Below are the code and all the weights of a small trained network. Each question names an input and a class and asks about switching units off, where a switched-off unit gives its printed mean instead of its output.

import numpy as np


def w(rows, s, z=0):
    codes = np.array(rows[::2]) - 128.0
    scale = np.full(codes.shape[1], s)
    scale[-1] = z or s
    return codes * scale


def f(y):
    return y / 2 * (1 + np.tanh(0.7978845608 * (y + 0.044715 * y**3)))


def log_softmax(a):
    a = a - a.max(-1, keepdims=True)
    return a - np.log(np.exp(a).sum(-1, keepdims=True))


def net(x, mask):
    res = np.array(x, float).reshape(1, 8) / 4 @ E
    y = f(res @ A[0][:, :-1].T + A[0][:, -1])
    res = res + np.where(mask, y, B[0][:, -1]) @ B[0][:, :-1]
    return log_softmax(res[-1] @ U[:, :-1].T + U[:, -1])


A, B = {}, {}
E = w([
[69,95,88,143,151,193,132,142],'x0',
[198,183,61,56,66,37,88,151],'x1',
[67,186,96,210,153,77,43,141],'x2',
[144,113,153,152,98,76,88,109],'x3',
[181,106,155,157,36,116,228,61],'x4',
[91,133,194,59,45,114,86,89],'x5',
[28,70,128,121,39,167,134,255],'x6',
[205,215,204,42,152,161,138,173],'x7',
],0.0079)
A[0] = w([
[160,138,151,98,197,164,199,124,196],'N0',
[156,126,116,142,91,122,136,126,195],'N1',
[184,115,164,95,175,171,227,75,164],'N2',
[129,110,142,126,49,132,123,130,252],'N3',
[141,118,117,111,112,116,121,124,65],'N4',
[159,98,111,159,76,88,210,135,57],'N5',
[85,127,154,70,44,114,105,212,144],'N6',
[185,205,132,148,166,94,57,110,146],'N7',
[121,158,111,98,144,80,163,117,74],'N8',
[60,135,173,125,123,103,127,19,169],'N9',
[156,111,107,161,100,109,182,84,168],'N10',
[101,109,88,136,255,114,105,194,184],'N11',
],0.016,0.0028)
B[0] = w([
[215,99,146,69,122,172,146,87,213],'N0',
[114,144,114,141,126,135,152,159,155],'N1',
[204,120,151,72,49,192,171,40,240],'N2',
[71,111,111,113,63,131,124,201,186],'N3',
[105,121,160,126,149,135,165,140,137],'N4',
[143,156,137,232,92,131,145,182,187],'N5',
[91,91,141,15,111,110,117,245,233],'N6',
[183,209,108,75,207,8,109,120,234],'N7',
[156,147,159,157,139,111,123,156,152],'N8',
[31,96,105,160,111,114,82,8,189],'N9',
[137,162,92,191,86,100,164,134,187],'N10',
[140,76,162,180,236,241,130,169,249],'N11',
],0.016,0.017)
U = w([
[67,117,123,160,145,111,111,46,51],'0',
[137,109,158,172,247,187,134,135,39],'1',
[85,117,142,88,108,117,159,189,156],'2',
[118,161,106,205,87,104,207,127,112],'3',
[167,190,136,117,219,76,123,101,255],'4',
[181,135,165,101,111,157,206,70,134],'5',
],0.011,0.0021)

Each question gives the input, the list of numbers given to net, and the class t.
The units are the neurons (one row each of A and B). Each row of codes is followed by its name. A weight is (code - 128) times the scale printed after its matrix; where a second scale follows, it is the last column's (A, B and U).
mask holds one flag per neuron, in row order. A switched-off neuron (its flag False) gives its mean, the last column of its row in B, instead of its output. The means were averaged over made-up inputs and are rounded, as every weight is.
A unit's drop is (log p(t) with every unit on - log p(t) with that unit switched off) / (log p(t) with every unit on - log p(t) with every unit switched off).
The circuit of an input: a set's keep is (log p(t) with only the set's units on - log p(t) with every unit switched off) / (log p(t) with every unit on - log p(t) with every unit switched off). Starting from all 12 units, units are removed one at a time, each time the one whose removal leaves the highest keep (on an exact tie, the one counted first), for as long as the keep stays at least 0.8.
circuit, biggest first: the units of the circuit, biggest drop first
top k neurons: the k neurons with the biggest drops, biggest first
drop of u: that unit's drop, to one decimal
input [-4,4,3,5,-1,7,-1,8], class 4: circuit, biggest first : N7
input [3,4,-4,-1,-8,1,3,-4], class 1: top 4 neurons : N11, N3, N2, N10
input [-3,-7,2,-1,6,-2,-2,-7], class 3: top 2 neurons : N10, N5
input [-1,-1,3,-1,0,5,-2,1], class 0: circuit, biggest first : N9, N0
input [-6,-1,1,0,-1,-7,4,8], class 1: top 4 neurons : N2, N11, N10, N3
input [-7,8,-3,-2,1,-5,-8,7], class 4: top 2 neurons : N7, N8
input [1,-8,-5,-7,-3,2,7,4], class 5: top 2 neurons : N0, N2
input [3,8,-6,-3,-6,-3,0,3], class 1: top 2 neurons : N11, N2
input [-4,8,3,-7,4,8,-1,5], class 2: top 2 neurons : N6, N3
input [6,6,-2,1,-8,0,2,8], class 1: top 2 neurons : N11, N3
input [1,0,-3,1,-1,2,0,-5], class 0: top 2 neurons : N6, N11
input [2,7,-2,3,6,3,3,-4], class 2: top 2 neurons : N6, N3
input [3,-2,-3,-2,4,8,1,-3], class 2: top 2 neurons : N3, N6
input [-2,-4,-2,3,6,8,-3,-4], class 0: circuit, biggest first : N9
input [-4,-4,3,2,2,-8,-5,-3], class 4: top 2 neurons : N7, N10
input [4,-8,0,8,7,6,-2,-7], class 0: drop of N9 : 2.6
input [-5,8,-8,4,-6,5,-2,3], class 2: drop of N6 : 2.3
input [-4,-3,-8,3,2,-1,4,-4], class 3: drop of N5 : 0.2
